Below are the code and all the weights of a small trained network. Each question names an input and a target symbol and asks about switching units off, where a switched-off unit gives its printed mean instead of its output.

import numpy as np


def w(rows, s, z=0):
    codes = np.array(rows[::2]) - 128.0
    scale = np.full(codes.shape[1], s)
    scale[-1] = z or s
    return codes * scale


def f(y):
    return np.maximum(y, 0)


def softmax(a):
    e = np.exp(a - a.max(-1, keepdims=True))
    return e / e.sum(-1, keepdims=True)


def log_softmax(a):
    a = a - a.max(-1, keepdims=True)
    return a - np.log(np.exp(a).sum(-1, keepdims=True))


def net(x, mask):
    ids = ['ΘΦΩεηλμσ'.index(c) for c in x.split()]
    T = len(ids)
    res = E[ids] + P[:T]
    u = 0
    for l in range(2):
        r = res
        for j in range(3):
            rows = slice(4 * j, 4 * j + 4)
            q, k, v = (r @ M[l][rows].T for M in (Q, K, V))
            z = softmax(np.where(np.tri(T) > 0, q @ k.T / 4**0.5, -1e9)) @ v
            o = O[l][rows]
            res = res + np.where(mask[u + j], z, o[:, -1]) @ o[:, :-1]
        u += 3
        y = f(res @ A[l][:, :-1].T + A[l][:, -1])
        res = res + np.where(mask[u : u + 12], y, B[l][:, -1]) @ B[l][:, :-1]
        u += 12
    return log_softmax(res[-1] @ U[:, :-1].T + U[:, -1])


Q, K, V, O, A, B = {}, {}, {}, {}, {}, {}
E = w([
[100,167,36,195,193,79,159],'Θ',
[106,142,149,78,254,86,24],'Φ',
[128,98,162,144,45,28,195],'Ω',
[214,78,91,102,154,57,149],'ε',
[72,126,170,101,117,179,69],'η',
[124,57,121,128,71,195,96],'λ',
[43,210,130,148,125,165,134],'μ',
[76,141,59,162,64,183,158],'σ',
],0.0095)
P = w([
[168,146,165,130,136,189,173],'0',
[161,185,77,151,96,137,92],'1',
[109,79,158,159,148,148,157],'2',
[191,255,92,100,94,88,87],'3',
[74,93,113,34,134,129,173],'4',
[138,139,84,214,109,110,56],'5',
[99,58,149,182,177,139,190],'6',
[102,164,32,53,99,83,92],'7',
[75,72,124,111,147,110,158],'8',
[141,143,103,222,114,84,44],'9',
[68,55,132,146,163,112,173],'10',
],0.0095)
Q[0] = w([
[111,154,154,104,107,236,122],'L0H1',
[87,149,141,119,97,255,112],'L0H1',
[124,166,174,177,82,186,105],'L0H1',
[98,127,81,111,155,2,137],'L0H1',
[69,136,83,117,106,219,142],'L0H2',
[66,133,157,181,98,139,80],'L0H2',
[55,117,69,106,94,147,135],'L0H2',
[55,124,87,133,125,104,117],'L0H2',
[140,187,144,123,81,166,109],'L0H3',
[184,192,129,145,131,97,101],'L0H3',
[96,58,122,121,154,91,139],'L0H3',
[206,130,124,105,153,4,126],'L0H3',
],0.0067)
K[0] = w([
[100,240,153,132,70,255,66],'L0H1',
[77,246,174,124,35,229,51],'L0H1',
[103,145,229,207,91,183,90],'L0H1',
[56,40,84,80,189,6,195],'L0H1',
[56,89,87,105,169,148,209],'L0H2',
[133,49,146,173,198,90,139],'L0H2',
[52,41,82,60,137,98,188],'L0H2',
[110,67,83,60,176,113,120],'L0H2',
[178,190,128,87,72,161,17],'L0H3',
[194,206,47,187,128,101,106],'L0H3',
[85,13,140,133,173,74,179],'L0H3',
[153,165,75,210,241,62,132],'L0H3',
],0.0051)
V[0] = w([
[171,163,152,192,116,199,117],'L0H1',
[56,136,103,164,101,112,79],'L0H1',
[142,73,115,130,158,31,164],'L0H1',
[159,81,139,173,159,120,149],'L0H1',
[135,129,114,199,150,87,80],'L0H2',
[92,118,61,42,117,2,83],'L0H2',
[143,154,189,35,55,123,148],'L0H2',
[64,67,129,125,152,104,175],'L0H2',
[155,154,126,148,182,88,175],'L0H3',
[141,147,124,83,155,141,117],'L0H3',
[149,130,86,172,164,71,113],'L0H3',
[61,46,141,126,145,82,149],'L0H3',
],0.0057)
O[0] = w([
[153,139,117,173,124,237,144,188],'L0H1',
[73,86,107,179,102,120,82,207],'L0H1',
[148,115,153,124,157,10,154,7],'L0H1',
[190,155,119,167,159,96,151,57],'L0H1',
[133,106,104,217,181,75,119,97],'L0H2',
[61,106,157,165,96,2,86,48],'L0H2',
[148,175,244,55,67,108,122,91],'L0H2',
[29,101,146,191,104,159,159,128],'L0H2',
[167,156,144,107,158,60,188,102],'L0H3',
[126,155,118,78,143,129,112,122],'L0H3',
[164,130,115,157,159,38,121,92],'L0H3',
[70,6,194,138,149,63,140,58],'L0H3',
],0.0047,0.002)
A[0] = w([
[145,61,195,76,61,156,161,160],'L0N1',
[92,1,199,113,112,171,169,176],'L0N2',
[85,138,77,41,94,123,175,202],'L0N3',
[105,122,144,168,224,135,128,253],'L0N4',
[63,103,103,70,139,126,155,210],'L0N5',
[249,27,87,79,141,77,141,116],'L0N6',
[90,147,122,155,134,11,81,164],'L0N7',
[110,188,162,155,64,73,74,208],'L0N8',
[121,209,93,137,192,95,84,172],'L0N9',
[129,66,150,173,106,152,229,183],'L0N10',
[59,148,220,109,215,161,142,145],'L0N11',
[17,116,127,137,133,179,167,149],'L0N12',
],0.0076,0.0038)
B[0] = w([
[111,101,192,56,62,158,143,159],'L0N1',
[77,9,207,108,112,167,142,198],'L0N2',
[43,187,138,96,115,64,138,212],'L0N3',
[174,65,86,170,206,138,119,205],'L0N4',
[29,113,154,146,133,68,93,205],'L0N5',
[143,200,255,229,153,109,60,166],'L0N6',
[153,44,105,156,91,62,138,184],'L0N7',
[212,100,79,158,6,139,138,191],'L0N8',
[182,42,95,83,97,137,117,195],'L0N9',
[156,82,163,176,124,162,214,191],'L0N10',
[91,120,161,141,239,117,65,178],'L0N11',
[36,104,127,189,154,128,142,253],'L0N12',
],0.0064,0.0067)
Q[1] = w([
[185,113,128,182,104,185,122],'L1H1',
[62,56,144,252,151,142,81],'L1H1',
[55,84,169,82,144,99,144],'L1H1',
[112,139,98,152,69,101,54],'L1H1',
[37,84,155,141,141,71,138],'L1H2',
[178,181,103,68,99,116,123],'L1H2',
[132,97,133,213,112,143,93],'L1H2',
[153,167,73,109,76,102,66],'L1H2',
[129,88,98,157,155,168,152],'L1H3',
[163,124,124,108,149,180,88],'L1H3',
[72,160,130,112,119,168,118],'L1H3',
[131,129,162,144,164,117,210],'L1H3',
],0.011)
K[1] = w([
[189,82,142,207,156,191,181],'L1H1',
[78,43,135,223,150,97,114],'L1H1',
[87,119,128,126,75,80,95],'L1H1',
[86,109,209,86,199,100,194],'L1H1',
[107,93,129,100,129,2,139],'L1H2',
[105,197,123,114,96,210,114],'L1H2',
[124,47,126,229,170,122,161],'L1H2',
[60,159,131,115,136,217,133],'L1H2',
[106,57,82,181,148,173,137],'L1H3',
[181,119,113,125,128,196,106],'L1H3',
[72,164,139,100,124,170,97],'L1H3',
[121,105,171,141,172,116,228],'L1H3',
],0.0093)
V[1] = w([
[126,21,88,109,112,165,124],'L1H1',
[197,158,90,170,254,143,73],'L1H1',
[169,86,223,108,146,112,83],'L1H1',
[176,115,128,185,51,124,244],'L1H1',
[99,45,118,57,188,201,59],'L1H2',
[110,176,204,173,180,119,48],'L1H2',
[91,128,210,142,20,182,182],'L1H2',
[53,161,48,194,141,163,188],'L1H2',
[216,109,110,122,135,129,56],'L1H3',
[184,99,107,153,176,57,149],'L1H3',
[86,144,26,108,144,167,68],'L1H3',
[130,59,100,163,212,192,210],'L1H3',
],0.0078)
O[1] = w([
[118,207,141,70,159,171,241,250],'L1H1',
[94,65,144,41,117,71,104,2],'L1H1',
[172,116,169,132,106,36,191,134],'L1H1',
[81,147,67,194,202,85,143,98],'L1H1',
[137,225,114,20,108,89,110,207],'L1H2',
[255,118,131,169,130,127,26,162],'L1H2',
[76,165,155,209,58,97,99,211],'L1H2',
[83,85,9,119,73,180,94,228],'L1H2',
[61,145,129,151,90,136,165,14],'L1H3',
[96,177,146,132,119,191,128,61],'L1H3',
[162,147,155,186,137,55,180,156],'L1H3',
[156,175,155,110,58,99,84,232],'L1H3',
],0.0086,0.0068)
A[1] = w([
[130,166,94,154,98,125,179,204],'L1N1',
[98,151,184,144,148,113,255,156],'L1N2',
[147,190,183,170,121,87,107,135],'L1N3',
[130,73,119,139,66,129,143,119],'L1N4',
[120,144,142,96,79,127,79,164],'L1N5',
[45,98,157,134,124,180,141,73],'L1N6',
[105,182,64,144,82,120,135,123],'L1N7',
[152,133,167,75,68,73,139,91],'L1N8',
[148,176,114,83,186,114,162,95],'L1N9',
[160,75,210,66,110,133,121,252],'L1N10',
[139,160,79,175,84,149,123,221],'L1N11',
[148,181,153,116,122,192,155,189],'L1N12',
],0.0085,0.0039)
B[1] = w([
[135,99,202,87,176,125,123,218],'L1N1',
[221,150,44,109,138,89,1,198],'L1N2',
[194,72,30,76,160,146,222,186],'L1N3',
[88,245,115,175,160,106,72,165],'L1N4',
[196,89,68,157,77,164,126,186],'L1N5',
[90,42,126,103,58,33,139,174],'L1N6',
[128,107,204,86,170,187,128,253],'L1N7',
[99,135,177,177,75,165,228,171],'L1N8',
[79,194,198,142,78,46,7,150],'L1N9',
[85,226,30,201,184,154,141,200],'L1N10',
[112,85,198,112,151,140,76,255],'L1N11',
[83,119,144,101,116,23,162,178],'L1N12',
],0.0059,0.014)
U = w([
[98,56,28,39,170,127,183,253],'Θ',
[188,120,114,182,202,197,164,188],'Φ',
[53,139,200,155,141,176,141,46],'Ω',
[172,122,92,121,84,172,36,114],'ε',
[99,88,128,182,77,3,106,136],'η',
[112,196,140,95,166,73,87,40],'λ',
[178,52,219,59,96,125,167,124],'μ',
[102,199,35,191,83,158,187,90],'σ',
],0.0056,0.0032)

Each question gives the input, a string of symbols that net reads in full, and the target symbol t.
The units are the heads (4 rows each of Q, K, V and O) and the neurons (one row each of A and B). Each row of codes is followed by its name. A weight is (code - 128) times the scale printed after its matrix; where a second scale follows, it is the last column's (O, A, B and U).
mask holds one flag per unit, layer by layer, with each layer's heads first. A switched-off unit (its flag False) gives its mean, the last column of its rows in O or B, instead of its output. The means were averaged over made-up inputs and are rounded, as every weight is.
A unit's drop is (log p(t) with every unit on - log p(t) with that unit switched off) / (log p(t) with every unit on - log p(t) with every unit switched off).
The circuit of an input: a set's keep is (log p(t) with only the set's units on - log p(t) with every unit switched off) / (log p(t) with every unit on - log p(t) with every unit switched off). Starting from the 12 units with the biggest drops (on a tie, the unit counted first), units are removed one at a time, each time the one whose removal leaves the highest keep (on an exact tie, the one counted first), for as long as the keep stays at least 0.8.
units of the circuit, in order: the units of the circuit, biggest drop first
most important unit: the unit with the biggest drop
top k neurons: the k neurons with the biggest drops, biggest first
k most important neurons of layer l: the k neurons of layer l with the biggest drops, biggest first
which heads matter: for each layer, one digit per head in row order, 1 if its drop is at least 0.15 and else 0, layers parted by /
input ε Θ η Ω Ω η, target μ: most important unit : L0N2
input μ Φ μ σ μ η η μ σ Ω, target μ: 2 most important neurons of layer 0 : L0N2, L0N11
input μ η σ σ η μ μ Θ, target μ: which heads matter : 000 / 110
input η σ μ Θ Φ μ μ σ Θ ε Θ, target Θ: units of the circuit, in order : L1H2, L1H1, L0N4
input σ η σ Φ σ Θ σ η η, target Θ: which heads matter : 000 / 010
input η σ Θ σ Φ σ η μ, target σ: 3 most important neurons of layer 1 : L1N10, L1N8, L1N11
input Φ σ μ σ μ η Φ Θ σ σ, target σ: which heads matter : 000 / 100
input σ Φ σ Φ Θ η λ, target Θ: units of the circuit, in order : L0H1, L1H2, L0N6
input μ η μ μ μ Θ λ μ η ε, target λ: top 2 neurons : L0N2, L1N2
input μ σ μ μ ε μ ε μ, target η: which heads matter : 100 / 100
input Φ η Θ λ μ η, target Θ: units of the circuit, in order : L1H2, L1H1, L0N4, L0H2
input μ μ μ Θ ε μ μ Θ Θ μ μ, target Θ: which heads matter : 000 / 010
input σ ε ε σ μ σ Ω μ, target ε: which heads matter : 000 / 110
input ε μ ε σ, target η: units of the circuit, in order : L1H1, L0N6, L0H1
input ε μ μ σ ε Φ μ, target λ: top 3 neurons : L0N7, L1N9, L0N9
input μ μ η σ σ ε η, target Φ: units of the circuit, in order : L1H2, L1N10, L0N6, L0H1
input σ σ λ, target μ: most important unit : L1H1
input μ μ ε μ μ λ μ λ Θ Θ, target ε: which heads matter : 000 / 010
input Θ σ μ Φ Ω, target η: which heads matter : 100 / 010
input η Θ η η η Ω μ Ω μ Ω η, target η: 3 most important neurons of layer 1 : L1N6, L1N2, L1N7
input σ Φ σ η η μ μ μ ε Ω, target ε: most important neuron of layer 0 : L0N8
input ε σ σ σ Θ Ω, target Ω: which heads matter : 000 / 111
input μ μ μ Ω σ, target η: which heads matter : 000 / 010
input ε Θ λ Θ Φ Φ σ η Θ ε σ, target Φ: which heads matter : 101 / 010
input μ λ Φ μ μ σ η λ μ μ η, target λ: top 2 neurons : L1N10, L1N9
input η ε Ω Ω μ σ Ω Φ Φ, target λ: 3 most important neurons of layer 1 : L1N10, L1N9, L1N3
input ε η λ η μ λ, target λ: most important neuron of layer 1 : L1N2
input Θ η μ σ μ Ω η λ λ μ, target μ: 3 most important neurons of layer 0 : L0N2, L0N11, L0N8
input μ λ μ η μ Φ ε, target Φ: top 3 neurons : L0N6, L1N10, L1N3
input μ λ μ σ Φ Φ λ μ μ μ σ, target λ: which heads matter : 000 / 110
